Below are the code and all the weights of a small trained network. Each question names an input and a target symbol and asks about switching units off, where a switched-off unit gives its printed mean instead of its output.

import numpy as np


def w(rows, s, z=0):
    codes = np.array(rows[::2]) - 128.0
    scale = np.full(codes.shape[1], s)
    scale[-1] = z or s
    return codes * scale


def f(y):
    return np.maximum(y, 0)


def softmax(a):
    e = np.exp(a - a.max(-1, keepdims=True))
    return e / e.sum(-1, keepdims=True)


def log_softmax(a):
    a = a - a.max(-1, keepdims=True)
    return a - np.log(np.exp(a).sum(-1, keepdims=True))


def net(x, mask):
    ids = ['αγδζλμξφ'.index(c) for c in x.split()]
    T = len(ids)
    res = E[ids] + P[:T]
    q, k, v = (res @ M[0].T for M in (Q, K, V))
    z = softmax(np.where(np.tri(T) > 0, q @ k.T / 2**0.5, -1e9)) @ v
    res = res + np.where(mask[0], z, O[0][:, -1]) @ O[0][:, :-1]
    y = f(res @ A[0][:, :-1].T + A[0][:, -1])
    res = res + np.where(mask[1:13], y, B[0][:, -1]) @ B[0][:, :-1]
    return log_softmax(res[-1] @ U[:, :-1].T + U[:, -1])


Q, K, V, O, A, B = {}, {}, {}, {}, {}, {}
E = w([
[194,154,206,164,189,81],'α',
[94,37,195,202,169,142],'γ',
[245,140,115,117,108,95],'δ',
[197,140,133,96,94,89],'ζ',
[138,214,185,148,116,189],'λ',
[101,74,196,95,106,158],'μ',
[65,136,147,172,159,180],'ξ',
[122,136,154,126,251,138],'φ',
],0.014)
P = w([
[96,130,166,54,68,71],'0',
[91,217,106,160,104,131],'1',
[238,108,127,100,109,203],'2',
[142,128,183,65,106,112],'3',
[82,199,111,170,121,120],'4',
[240,95,126,112,127,206],'5',
[139,112,169,73,123,103],'6',
[80,189,111,178,137,111],'7',
[247,91,130,125,145,215],'8',
[132,99,160,84,143,92],'9',
[76,180,122,178,151,100],'10',
[242,77,128,132,158,213],'11',
[132,91,148,91,147,87],'12',
[80,193,118,179,137,107],'13',
],0.011)
Q[0] = w([
[241,93,101,165,173,209],'head 0',
[160,73,167,252,125,213],'head 0',
],0.019)
K[0] = w([
[162,77,114,187,235,56],'head 0',
[110,122,248,182,229,153],'head 0',
],0.017)
V[0] = w([
[111,186,75,5,214,148],'head 0',
[95,104,66,119,59,174],'head 0',
],0.014)
O[0] = w([
[150,177,23,3,194,84,52],'head 0',
[108,39,94,185,75,102,2],'head 0',
],0.0077,0.0068)
A[0] = w([
[133,138,187,79,83,116,146],'neuron 0',
[250,49,126,121,124,97,3],'neuron 1',
[79,97,170,69,134,171,190],'neuron 2',
[198,3,98,86,106,120,74],'neuron 3',
[111,117,115,120,126,124,81],'neuron 4',
[51,193,137,142,93,18,144],'neuron 5',
[180,23,101,97,119,184,187],'neuron 6',
[60,169,189,117,157,162,150],'neuron 7',
[53,192,103,159,98,173,16],'neuron 8',
[237,133,133,125,143,126,171],'neuron 9',
[175,117,144,103,185,197,85],'neuron 10',
[49,118,117,166,152,118,80],'neuron 11',
],0.014,0.0046)
B[0] = w([
[49,61,136,161,169,106,215],'neuron 0',
[20,121,209,85,57,138,162],'neuron 1',
[155,87,83,105,64,113,221],'neuron 2',
[184,233,128,62,197,92,156],'neuron 3',
[123,121,135,140,123,125,128],'neuron 4',
[59,201,71,178,57,177,163],'neuron 5',
[176,162,143,192,192,169,180],'neuron 6',
[181,162,186,71,84,111,250],'neuron 7',
[155,34,129,86,184,209,150],'neuron 8',
[237,107,70,114,94,140,229],'neuron 9',
[4,141,109,134,139,120,219],'neuron 10',
[105,157,41,84,196,82,154],'neuron 11',
],0.021,0.013)
U = w([
[53,65,141,103,80,94,152],'α',
[114,116,213,159,160,197,94],'γ',
[169,197,155,151,130,114,52],'δ',
[226,103,166,73,204,42,130],'ζ',
[228,92,77,169,148,140,91],'λ',
[50,199,168,140,254,96,202],'μ',
[99,147,87,223,184,118,254],'ξ',
[133,135,65,98,225,154,94],'φ',
],0.0073,0.0074)

Each question gives the input, a string of symbols that net reads in full, and the target symbol t.
The units are the heads (2 rows each of Q, K, V and O) and the neurons (one row each of A and B). Each row of codes is followed by its name. A weight is (code - 128) times the scale printed after its matrix; where a second scale follows, it is the last column's (O, A, B and U).
mask holds one flag per unit, heads first, then neurons. A switched-off unit (its flag False) gives its mean, the last column of its rows in O or B, instead of its output. The means were averaged over made-up inputs and are rounded, as every weight is.
A unit's drop is (log p(t) with every unit on - log p(t) with that unit switched off) / (log p(t) with every unit on - log p(t) with every unit switched off).
The circuit of an input: a set's keep is (log p(t) with only the set's units on - log p(t) with every unit switched off) / (log p(t) with every unit on - log p(t) with every unit switched off). Starting from the 12 units with the biggest drops (on a tie, the unit counted first), units are removed one at a time, each time the one whose removal leaves the highest keep (on an exact tie, the one counted first), for as long as the keep stays at least 0.8.
units of the circuit, in order: the units of the circuit, biggest drop first
most important unit: the unit with the biggest drop
top k neurons: the k neurons with the biggest drops, biggest first
drop when u is switched off: that unit's drop, to one decimal
input ξ μ α μ α λ μ ξ α γ μ ξ, target γ: units of the circuit, in order	head 0; neuron 11
input ζ λ ξ μ φ α μ δ ζ μ λ, target γ: top 4 neurons	neuron 8; neuron 9; neuron 2; neuron 5
input μ δ α φ, target α: top 4 neurons	neuron 6; neuron 3; neuron 10; neuron 9
input ξ α μ μ δ δ α γ α μ μ μ μ γ, target ζ: units of the circuit, in order	neuron 7; neuron 10
input ξ μ ζ μ α γ μ μ δ, target γ: top 4 neurons	neuron 1; neuron 6; neuron 9; neuron 2
input ξ λ μ α μ μ μ α ζ μ, target ζ: units of the circuit, in order	head 0; neuron 3
input φ μ δ ζ δ γ δ α δ, target α: top 2 neurons	neuron 1; neuron 10
input μ ξ λ λ μ μ ζ γ α ξ φ ζ, target φ: units of the circuit, in order	neuron 9; neuron 10; head 0; neuron 2
input μ μ ζ γ α μ δ δ δ α μ ξ ξ, target ζ: units of the circuit, in order	neuron 10; neuron 5
input μ ξ μ ξ, target ζ: top 3 neurons	neuron 10; neuron 1; neuron 5
input μ μ μ α μ μ γ δ λ α μ δ γ α, target δ: units of the circuit, in order	neuron 5; neuron 7; neuron 0
input μ μ μ δ μ ξ μ φ μ δ α φ, target φ: top 3 neurons	neuron 10; neuron 9; neuron 1
input μ α ξ φ, target α: top 4 neurons	neuron 6; neuron 3; neuron 9; neuron 10
input α ξ ξ λ ζ α φ δ λ, target φ: units of the circuit, in order	neuron 10; neuron 9; head 0
input δ α δ μ α μ μ μ ξ, target α: top 3 neurons	neuron 10; neuron 6; neuron 3
input μ ζ α λ μ μ ξ μ λ, target α: units of the circuit, in order	neuron 10; neuron 3
input α μ ξ δ α ζ, target α: top 2 neurons	neuron 1; neuron 10
input α μ ξ μ ξ γ δ, target α: top 2 neurons	neuron 1; neuron 7
input φ μ α φ α γ, target γ: most important unit	neuron 6
input δ δ φ ξ μ ζ, target φ: most important unit	neuron 9
input μ α α μ α μ α μ μ μ α ζ, target α: top 2 neurons	neuron 10; neuron 1
input μ φ ζ ζ λ μ α μ α ξ δ, target λ: top 2 neurons	neuron 9; neuron 10
input λ λ μ δ ξ φ α μ μ λ δ, target λ: top neuron	neuron 9
input ξ δ ξ μ δ ξ α γ μ μ α α μ ξ, target φ: top 3 neurons	neuron 11; neuron 8; neuron 5
input ζ γ φ γ μ α, target α: top 2 neurons	neuron 10; neuron 1
input φ μ α λ μ μ μ, target ζ: drop when neuron 2 is switched off	0.3
input α α λ ξ γ μ μ λ, target γ: drop when neuron 2 is switched off	0.1
input μ φ μ ξ δ ζ μ ζ δ, target φ: drop when neuron 10 is switched off	1.6
input λ α μ δ μ α α α μ α α μ φ α, target δ: drop when neuron 9 is switched off	0.1
